Below are the code and all the weights of a small trained network. Each question names an input and a target symbol and asks about switching units off, where a switched-off unit gives its printed mean instead of its output.

import numpy as np


def w(rows, s, z=0):
    codes = np.array(rows[::2]) - 128.0
    scale = np.full(codes.shape[1], s)
    scale[-1] = z or s
    return codes * scale


def f(y):
    return np.maximum(y, 0)


def softmax(a):
    e = np.exp(a - a.max(-1, keepdims=True))
    return e / e.sum(-1, keepdims=True)


def log_softmax(a):
    a = a - a.max(-1, keepdims=True)
    return a - np.log(np.exp(a).sum(-1, keepdims=True))


def net(x, mask):
    ids = ['ΣΦΨαεημξ'.index(c) for c in x.split()]
    T = len(ids)
    res = E[ids] + P[:T]
    r = res
    for j in range(2):
        rows = slice(2 * j, 2 * j + 2)
        q, k, v = (r @ M[0][rows].T for M in (Q, K, V))
        z = softmax(np.where(np.tri(T) > 0, q @ k.T / 2**0.5, -1e9)) @ v
        o = O[0][rows]
        res = res + np.where(mask[j], z, o[:, -1]) @ o[:, :-1]
    y = f(res @ A[0][:, :-1].T + A[0][:, -1])
    res = res + np.where(mask[2:6], y, B[0][:, -1]) @ B[0][:, :-1]
    return log_softmax(res[-1] @ U[:, :-1].T + U[:, -1])


Q, K, V, O, A, B = {}, {}, {}, {}, {}, {}
E = w([
[23,65,132,69,150],'Σ',
[94,133,192,94,181],'Φ',
[159,120,2,148,106],'Ψ',
[186,171,185,153,51],'α',
[217,208,186,72,163],'ε',
[108,172,83,30,72],'η',
[107,186,58,181,171],'μ',
[71,16,135,197,61],'ξ',
],0.015)
P = w([
[81,17,122,91,166],'0',
[76,102,106,92,144],'1',
[66,126,77,109,120],'2',
[76,150,88,135,124],'3',
[61,161,85,147,111],'4',
[32,164,86,186,102],'5',
[40,178,89,197,106],'6',
[3,206,102,206,101],'7',
[38,195,114,200,108],'8',
[34,204,120,185,101],'9',
],0.0039)
Q[0] = w([
[207,137,135,103,114],'head 0',
[86,170,67,128,119],'head 0',
[109,137,157,28,172],'head 1',
[131,135,136,245,134],'head 1',
],0.012)
K[0] = w([
[113,120,116,90,136],'head 0',
[76,151,110,199,158],'head 0',
[100,170,142,59,160],'head 1',
[156,88,155,250,141],'head 1',
],0.011)
V[0] = w([
[152,188,133,229,171],'head 0',
[147,43,158,152,99],'head 0',
[123,127,150,66,254],'head 1',
[102,95,77,149,136],'head 1',
],0.0087)
O[0] = w([
[233,34,90,81,181,128],'head 0',
[151,35,144,253,54,48],'head 0',
[114,153,134,209,190,2],'head 1',
[150,74,10,109,132,206],'head 1',
],0.0075,0.003)
A[0] = w([
[221,140,196,134,2,2],'neuron 0',
[168,174,163,157,95,178],'neuron 1',
[137,63,55,104,31,131],'neuron 2',
[31,76,148,120,41,133],'neuron 3',
],0.0087,0.0034)
B[0] = w([
[130,1,46,87,163,165],'neuron 0',
[247,94,133,107,152,156],'neuron 1',
[163,181,157,222,99,254],'neuron 2',
[184,54,174,93,57,230],'neuron 3',
],0.0097,0.0081)
U = w([
[15,49,146,101,114,1],'Σ',
[46,139,220,222,196,223],'Φ',
[125,177,115,254,134,62],'Ψ',
[181,50,131,124,177,59],'α',
[230,188,249,149,171,10],'ε',
[108,219,167,43,37,184],'η',
[131,149,40,54,230,230],'μ',
[156,146,212,179,79,162],'ξ',
],0.0067,0.0039)

Each question gives the input, a string of symbols that net reads in full, and the target symbol t.
The units are the heads (2 rows each of Q, K, V and O) and the neurons (one row each of A and B). Each row of codes is followed by its name. A weight is (code - 128) times the scale printed after its matrix; where a second scale follows, it is the last column's (O, A, B and U).
mask holds one flag per unit, heads first, then neurons. A switched-off unit (its flag False) gives its mean, the last column of its rows in O or B, instead of its output. The means were averaged over made-up inputs and are rounded, as every weight is.
A unit's drop is (log p(t) with every unit on - log p(t) with that unit switched off) / (log p(t) with every unit on - log p(t) with every unit switched off).
The circuit of an input: a set's keep is (log p(t) with only the set's units on - log p(t) with every unit switched off) / (log p(t) with every unit on - log p(t) with every unit switched off). Starting from all 6 units, units are removed one at a time, each time the one whose removal leaves the highest keep (on an exact tie, the one counted first), for as long as the keep stays at least 0.8.
circuit, biggest first: the units of the circuit, biggest drop first
most important unit: the unit with the biggest drop
k most important neurons: the k neurons with the biggest drops, biggest first
which heads matter: for each layer, one digit per head in row order, 1 if its drop is at least 0.15 and else 0, layers parted by /
drop of u: that unit's drop, to one decimal
input Φ ξ η η μ μ μ μ μ Σ, target μ: circuit, biggest first => head 0
input η Ψ η Σ Σ Φ ε μ α μ, target μ: which heads matter => 10
input Ψ Φ η μ Φ ξ ξ, target ξ: circuit, biggest first => neuron 2; neuron 3; head 1
input ξ Σ Φ ξ Ψ Φ Ψ, target Ψ: which heads matter => 00
input α η η ξ, target ξ: which heads matter => 00
input η μ ε μ α, target μ: circuit, biggest first => neuron 0; neuron 2; neuron 3
input ξ η η, target ξ: 2 most important neurons => neuron 3; neuron 2
input ξ ξ Σ, target ξ: circuit, biggest first => head 0; neuron 3
input μ μ Ψ Φ, target μ: circuit, biggest first => neuron 2; head 0
input ξ ε ε η Φ, target Φ: 2 most important neurons => neuron 3; neuron 0
input ξ Φ μ Ψ, target Ψ: 2 most important neurons => neuron 2; neuron 3
input μ η μ Φ, target μ: drop of head 0 => 0.4
input η η μ Φ η ε μ Ψ η, target μ: drop of neuron 2 => 0.1
input Φ α η Φ η ξ Ψ α, target α: most important unit => neuron 0
input μ μ α, target α: drop of neuron 0 => 0.5
input μ ε η μ ε η, target μ: drop of neuron 1 => -0.1
